Here is a tiny trained network, its code and every weight. The questions are about switching its units off for an input and a class, where a switched-off unit gives its printed mean instead of its output.

import numpy as np


def w(rows, s, z=0):
    codes = np.array(rows[::2]) - 128.0
    scale = np.full(codes.shape[1], s)
    scale[-1] = z or s
    return codes * scale


def f(y):
    return np.maximum(y, 0)


def log_softmax(a):
    a = a - a.max(-1, keepdims=True)
    return a - np.log(np.exp(a).sum(-1, keepdims=True))


def net(x, mask):
    res = np.array(x, float).reshape(1, 3) / 4 @ E
    y = f(res @ A[0][:, :-1].T + A[0][:, -1])
    res = res + np.where(mask, y, B[0][:, -1]) @ B[0][:, :-1]
    return log_softmax(res[-1] @ U[:, :-1].T + U[:, -1])


A, B = {}, {}
E = w([
[169,180,29,12,88],'x0',
[43,157,32,159,155],'x1',
[69,62,173,82,254],'x2',
],0.0081)
A[0] = w([
[102,138,127,178,117,129],'neuron 1',
[112,139,49,122,124,134],'neuron 2',
[162,108,232,140,124,228],'neuron 3',
[91,105,151,84,250,128],'neuron 4',
[118,113,144,153,160,251],'neuron 5',
[104,135,177,143,153,139],'neuron 6',
[187,153,53,36,24,141],'neuron 7',
[87,139,42,204,88,146],'neuron 8',
[110,129,133,124,241,130],'neuron 9',
[132,131,104,201,60,186],'neuron 10',
],0.018,0.0032)
B[0] = w([
[158,162,118,126,157,152],'neuron 1',
[181,116,144,140,71,186],'neuron 2',
[127,122,216,148,159,192],'neuron 3',
[69,90,66,83,169,214],'neuron 4',
[163,117,112,96,177,166],'neuron 5',
[139,100,102,150,142,161],'neuron 6',
[116,124,138,86,4,254],'neuron 7',
[176,194,66,125,149,197],'neuron 8',
[65,92,79,127,135,190],'neuron 9',
[99,200,124,139,161,183],'neuron 10',
],0.038,0.02)
U = w([
[82,186,255,169,122,104],'0',
[143,93,156,213,132,3],'1',
[54,77,84,119,218,162],'2',
[136,118,120,70,36,179],'3',
[165,222,95,146,163,162],'4',
[160,106,248,250,231,145],'5',
],0.0078,0.0029)

Each question gives the input, the list of numbers given to net, and the class t.
The units are the neurons (one row each of A and B). Each row of codes is followed by its name. A weight is (code - 128) times the scale printed after its matrix; where a second scale follows, it is the last column's (A, B and U).
mask holds one flag per neuron, in row order. A switched-off neuron (its flag False) gives its mean, the last column of its row in B, instead of its output. The means were averaged over made-up inputs and are rounded, as every weight is.
A unit's drop is (log p(t) with every unit on - log p(t) with that unit switched off) / (log p(t) with every unit on - log p(t) with every unit switched off).
The circuit of an input: a set's keep is (log p(t) with only the set's units on - log p(t) with every unit switched off) / (log p(t) with every unit on - log p(t) with every unit switched off). Starting from all 10 units, units are removed one at a time, each time the one whose removal leaves the highest keep (on an exact tie, the one counted first), for as long as the keep stays at least 0.8.
circuit, biggest first: the units of the circuit, biggest drop first
unit that matters most: the unit with the biggest drop
k most important neurons: the k neurons with the biggest drops, biggest first
drop of u: that unit's drop, to one decimal
input [3,8,1], class 4: unit that matters most : neuron 8
input [-3,2,-1], class 4: circuit, biggest first : (neuron 4; neuron 7)
input [-4,-6,-6], class 5: circuit, biggest first : (neuron 7; neuron 3)
input [2,-5,1], class 0: circuit, biggest first : (neuron 4; neuron 3; neuron 7)
input [-3,-2,-6], class 0: 3 most important neurons : (neuron 4; neuron 3; neuron 5)
input [-5,-1,-5], class 5: 2 most important neurons : (neuron 7; neuron 3)
input [2,6,-1], class 4: 2 most important neurons : (neuron 8; neuron 7)
input [-4,-3,-7], class 0: 2 most important neurons : (neuron 3; neuron 4)
input [2,8,-6], class 4: 2 most important neurons : (neuron 8; neuron 10)
input [1,8,0], class 4: drop of neuron 7 : 0.2
input [-7,-3,-7], class 5: drop of neuron 7 : 0.3
input [-7,-3,-4], class 5: drop of neuron 7 : 0.1
input [1,4,1], class 4: drop of neuron 7 : 1.8
